Here is a tiny trained network, its code and every weight. The questions are about switching its units off for an input and a class, where a switched-off unit gives its printed mean instead of its output.

import numpy as np


def w(rows, s, z=0):
    codes = np.array(rows[::2]) - 128.0
    scale = np.full(codes.shape[1], s)
    scale[-1] = z or s
    return codes * scale


def f(y):
    return y / 2 * (1 + np.tanh(0.7978845608 * (y + 0.044715 * y**3)))


def log_softmax(a):
    a = a - a.max(-1, keepdims=True)
    return a - np.log(np.exp(a).sum(-1, keepdims=True))


def net(x, mask):
    res = np.array(x, float).reshape(1, 6) / 4 @ E
    y = f(res @ A[0][:, :-1].T + A[0][:, -1])
    res = res + np.where(mask, y, B[0][:, -1]) @ B[0][:, :-1]
    return log_softmax(res[-1] @ U[:, :-1].T + U[:, -1])


A, B = {}, {}
E = w([
[141,111,143,144,123,128,138,123,133],'x0',
[93,181,205,61,52,120,110,100,108],'x1',
[181,173,185,109,133,111,49,90,197],'x2',
[82,96,153,182,167,50,169,1,130],'x3',
[83,69,127,84,170,225,151,165,179],'x4',
[122,128,123,127,136,131,119,131,121],'x5',
],0.011)
A[0] = w([
[200,170,122,191,59,121,113,115,59,26],'N1',
[90,100,156,94,137,220,143,134,166,106],'N2',
[105,89,120,150,71,166,149,117,62,101],'N3',
[53,92,173,139,172,113,142,56,162,52],'N4',
[126,132,149,113,162,73,177,113,126,71],'N5',
[75,133,79,116,113,127,182,144,74,157],'N6',
[163,134,123,92,101,172,74,186,140,38],'N7',
[155,185,125,162,77,106,116,128,29,70],'N8',
[141,133,110,132,47,169,133,184,111,77],'N9',
[89,114,210,70,1,167,122,74,64,120],'N10',
[210,151,79,118,210,52,132,148,93,117],'N11',
[86,132,143,98,78,121,88,114,97,160],'N12',
[199,99,138,152,54,151,94,219,134,49],'N13',
[150,151,152,74,154,129,54,94,173,88],'N14',
[168,135,127,122,152,115,64,99,214,252],'N15',
],0.0093,0.0029)
B[0] = w([
[117,219,165,141,161,126,96,142,174,200],'N1',
[154,164,248,118,241,82,188,151,166,189],'N2',
[50,73,150,161,79,115,82,71,254,169],'N3',
[112,202,84,60,136,62,83,155,67,206],'N4',
[125,140,105,36,124,89,75,101,146,160],'N5',
[104,65,135,175,52,175,138,93,179,190],'N6',
[114,102,53,71,129,102,142,141,135,208],'N7',
[153,163,184,128,148,148,148,154,208,210],'N8',
[99,117,118,57,138,98,86,81,129,201],'N9',
[179,115,87,204,184,118,215,109,46,251],'N10',
[182,141,121,196,142,124,106,170,152,187],'N11',
[149,69,127,125,150,213,143,199,61,186],'N12',
[130,106,56,72,136,76,61,88,110,211],'N13',
[62,97,172,124,72,194,91,127,127,189],'N14',
[124,35,136,171,68,190,143,84,106,208],'N15',
],0.0073,0.011)
U = w([
[102,132,71,36,110,44,88,98,107,53],'0',
[215,83,84,210,200,210,170,169,21,158],'1',
[68,101,154,152,1,222,122,108,191,150],'2',
[134,220,207,129,192,144,160,190,215,5],'3',
[141,111,121,148,145,170,129,141,104,255],'4',
],0.0077,0.0032)

Each question gives the input, the list of numbers given to net, and the class t.
The units are the neurons (one row each of A and B). Each row of codes is followed by its name. A weight is (code - 128) times the scale printed after its matrix; where a second scale follows, it is the last column's (A, B and U).
mask holds one flag per neuron, in row order. A switched-off neuron (its flag False) gives its mean, the last column of its row in B, instead of its output. The means were averaged over made-up inputs and are rounded, as every weight is.
A unit's drop is (log p(t) with every unit on - log p(t) with that unit switched off) / (log p(t) with every unit on - log p(t) with every unit switched off).
The circuit of an input: a set's keep is (log p(t) with only the set's units on - log p(t) with every unit switched off) / (log p(t) with every unit on - log p(t) with every unit switched off). Starting from the 12 units with the biggest drops (on a tie, the unit counted first), units are removed one at a time, each time the one whose removal leaves the highest keep (on an exact tie, the one counted first), for as long as the keep stays at least 0.8.
units of the circuit, in order: the units of the circuit, biggest drop first
most important unit: the unit with the biggest drop
top k neurons: the k neurons with the biggest drops, biggest first
input [7,-5,-3,-2,-6,-6], class 3: units of the circuit, in order => N10; N1; N15
input [5,7,-6,-5,-6,0], class 1: top 4 neurons => N10; N12; N14; N5
input [-4,2,-6,-3,-8,2], class 3: most important unit => N8
input [0,-6,8,5,-8,6], class 2: top 2 neurons => N15; N10
input [-3,4,-6,-3,-8,6], class 3: top 2 neurons => N8; N1
input [8,-4,1,5,4,3], class 0: top 2 neurons => N4; N10
input [-1,-1,-5,2,-6,-1], class 3: units of the circuit, in order => N15; N8; N1
input [4,-7,-4,7,3,-6], class 0: units of the circuit, in order => N4; N10
input [-5,-6,-7,4,4,6], class 2: units of the circuit, in order => N6; N10
input [-2,1,-6,2,7,1], class 3: top 2 neurons => N2; N15
input [-3,1,-8,7,3,3], class 2: top 3 neurons => N6; N3; N13
input [-6,0,5,-4,1,-3], class 2: top 3 neurons => N14; N15; N4
input [-2,-1,-4,-8,6,6], class 0: units of the circuit, in order => N13; N9
input [-1,7,-1,7,8,7], class 3: units of the circuit, in order => N2
input [-8,6,5,5,-1,-7], class 4: units of the circuit, in order => N10; N12
input [-7,6,-3,-4,7,-6], class 3: top 2 neurons => N2; N15
input [-6,7,7,4,-2,2], class 1: units of the circuit, in order => N10; N12
input [-4,-6,-7,-8,-3,3], class 0: units of the circuit, in order => N13; N9
input [-5,8,-7,-2,3,7], class 1: top 2 neurons => N10; N12
input [5,6,-1,1,-4,2], class 1: units of the circuit, in order => N10
input [5,7,7,-7,4,-8], class 4: top 3 neurons => N10; N14; N2
input [-5,-2,6,-5,-3,3], class 2: units of the circuit, in order => N15; N14
input [8,-5,3,-8,7,5], class 0: units of the circuit, in order => N13; N7
input [4,-1,6,3,5,3], class 2: top 3 neurons => N15; N10; N14
input [-4,1,2,-8,8,0], class 0: top 2 neurons => N13; N7
input [2,-7,6,7,4,4], class 0: top 3 neurons => N4; N10; N12
input [2,1,8,5,-5,-1], class 2: units of the circuit, in order => N15
